Questions about the matrix below. Rows and columns are numbered from 0.
1) Read off the largest entry.
2) Read off the entry in row 0 and column 2.
3) Read off the entry in row 0 and column 1.
4) Read off the entry in the bottom-right corner.
5) Read off the entry at row 1, column 2.
6) Read off the entry directly below 114.
7) Read off the entry directly below the largest entry.
8) Read off the entry in row 2 and column 0.
[[137 117 134 141 130 126 132 125 137 136 122 114 108 138 106 132]
 [134 124 133 132 130 128 129 128 128 128 127 123 123 132 117 128]
 [138 140 130 137 125 129 130 130 130 130 134 117 115 119 143 128]
 [125 133 127 122 127 129 126 130 122 123 132 134 139 123 137 125]]
1) 143
2) 134
3) 117
4) 125
5) 133
6) 123
7) 137
8) 138

Questions about the grid below. Indices start at 0.
1) Which number is the entry just left of the smallest entry?
2) Which number is the entry in row 0 and column 2?
3) Which number is the entry directly below the smallest entry?
4) Which number is the entry at row 1, column 0?
5) Which number is the entry in row 0 and column 0?
6) Which number is the entry in the bottom-right corner?
7) Which number is the entry at row 1, column 1?
8) Which number is the entry in row 2 and column 2?
[[136, 136, 116, 118, 138, 126, 135, 146],
 [121, 121, 139, 136, 120, 130, 122, 110],
 [139, 120, 130, 138, 116, 132, 132, 116],
 [120, 130, 144, 131, 135, 138, 126, 117],
 [137, 133, 117, 122, 132, 128, 133, 146],
 [137, 120, 121, 137, 106, 128, 121, 139],
 [134, 124, 114, 127, 117, 117, 127, 136],
 [115, 137, 127, 117, 141, 124, 124, 140],
 [118, 136, 125, 118, 141, 123, 126, 138],
 [131, 132, 131, 131, 126, 140, 122, 149],
 [137, 126, 108, 124, 120, 114, 130, 139],
 [139, 129, 140, 136, 130, 148, 133, 126],
 [135, 126, 110, 123, 122, 114, 131, 137],
 [122, 125, 123, 123, 131, 112, 133, 107],
 [141, 133, 127, 124, 141, 135, 143, 126]]
1) 137
2) 116
3) 117
4) 121
5) 136
6) 126
7) 121
8) 130

grid =
array([[123, 121, 129, 126, 128, 125, 130, 130, 121, 138],
       [132, 130, 130, 128, 128, 128, 128, 128, 126, 125],
       [142, 143, 134, 128, 131, 127, 131, 130, 124, 111],
       [140, 138, 134, 128, 130, 127, 130, 129, 123, 116],
       [143, 153, 130, 128, 133, 128, 136, 135, 128,  99],
       [136, 144, 128, 129, 131, 129, 133, 132, 131, 108]])
Which number is the smallest entry in the last row? 108
The third entry on the main diagonal: 134
The top entry of the column that holds the smallest entry -> 138
Which number is the top entry of the column that holds the largest entry? 121
Which number is the second-last entry, reading row by row? 131
Which number is the fifth entry, reading row by row? 128
Which number is the entry in the bottom-left corner? 136
The third entry in reading order -> 129
The second largest entry: 144
Which number is the entry just right of the largest entry? 130
The last entry in the row that holds the largest entry -> 99
Which number is the second entry on the main diagonal? 130
The entry just left of the largest entry is 143
Which number is the entry just left of the smallest entry? 128
The largest entry is 153
The 3rd entry on the diagonal from the top-right corner -> 130
The third smallest entry: 111
Which number is the entry directly above the smallest entry? 116
Which number is the 5th entry from the end, reading row by row? 129

[[125, 129, 118, 123, 138, 132, 122, 134, 136, 119, 118, 127, 120, 113],
 [128, 133, 128, 121, 128, 128, 127, 124, 121, 126, 128, 129, 130, 135],
 [136, 129, 127, 127, 153, 128, 111, 123, 135, 124, 133, 127, 134, 127],
 [136, 133, 122, 130, 130, 134, 138, 123, 125, 131, 126, 127, 130, 124],
 [132, 131, 125, 129, 129, 132, 133, 125, 126, 130, 127, 128, 129, 126],
 [128, 132, 128, 123, 128, 128, 127, 125, 122, 126, 128, 129, 129, 133],
 [135, 129, 127, 127, 148, 128, 115, 124, 133, 124, 132, 127, 133, 128],
 [128, 128, 128, 128, 128, 128, 128, 128, 128, 128, 128, 128, 128, 127],
 [132, 130, 125, 129, 129, 131, 133, 125, 126, 130, 127, 128, 129, 126],
 [126, 128, 130, 128, 132, 126, 128, 128, 128, 126, 128, 128, 132, 128],
 [128, 129, 128, 126, 128, 128, 128, 127, 126, 127, 128, 128, 128, 130],
 [128, 131, 128, 124, 128, 128, 128, 126, 123, 126, 128, 128, 129, 132]]
Indices start at 0.
Which number is the entry in row 0 and column 1?
A: 129
Which number is the entry directly below the largest entry?
A: 130
Which number is the entry in row 0 and column 2?
A: 118
Which number is the entry in the top-right corner?
A: 113
Which number is the entry in the bottom-left corner?
A: 128
The entry in the top-left corner: 125
The entry just right of the smallest entry is 123
The top entry of the column that holds the smallest entry -> 122
Which number is the minimum?
A: 111
The entry at row 2, column 2: 127
Which number is the entry at row 2, column 0?
A: 136
The entry in the bottom-right corner: 132
Which number is the entry just right of the largest entry?
A: 128
Which number is the top entry of the column that holds the largest entry?
A: 138
Which number is the entry just left of the largest entry?
A: 127
Which number is the maximum?
A: 153
Which number is the entry at row 1, column 0?
A: 128

Read these off the matrix that follows. Indices start at 0.
1) What is the entry in the bottom-left corner?
2) What is the entry in row 0 and column 2?
3) What is the entry in row 0 and column 1?
4) What is the bottom entry of the column that holds the smallest entry?
5) What is the entry in row 1 and column 0?
6) What is the entry just right of 151?
7) What is the entry directly below the largest entry?
8) What is the entry just right of 134?
[[128 153 134 111 125 132]
 [127 151 132 112 127 127]
 [131 141 135 107 126 135]
 [131 146 136 102 126 135]]
1) 131
2) 134
3) 153
4) 102
5) 127
6) 132
7) 151
8) 111
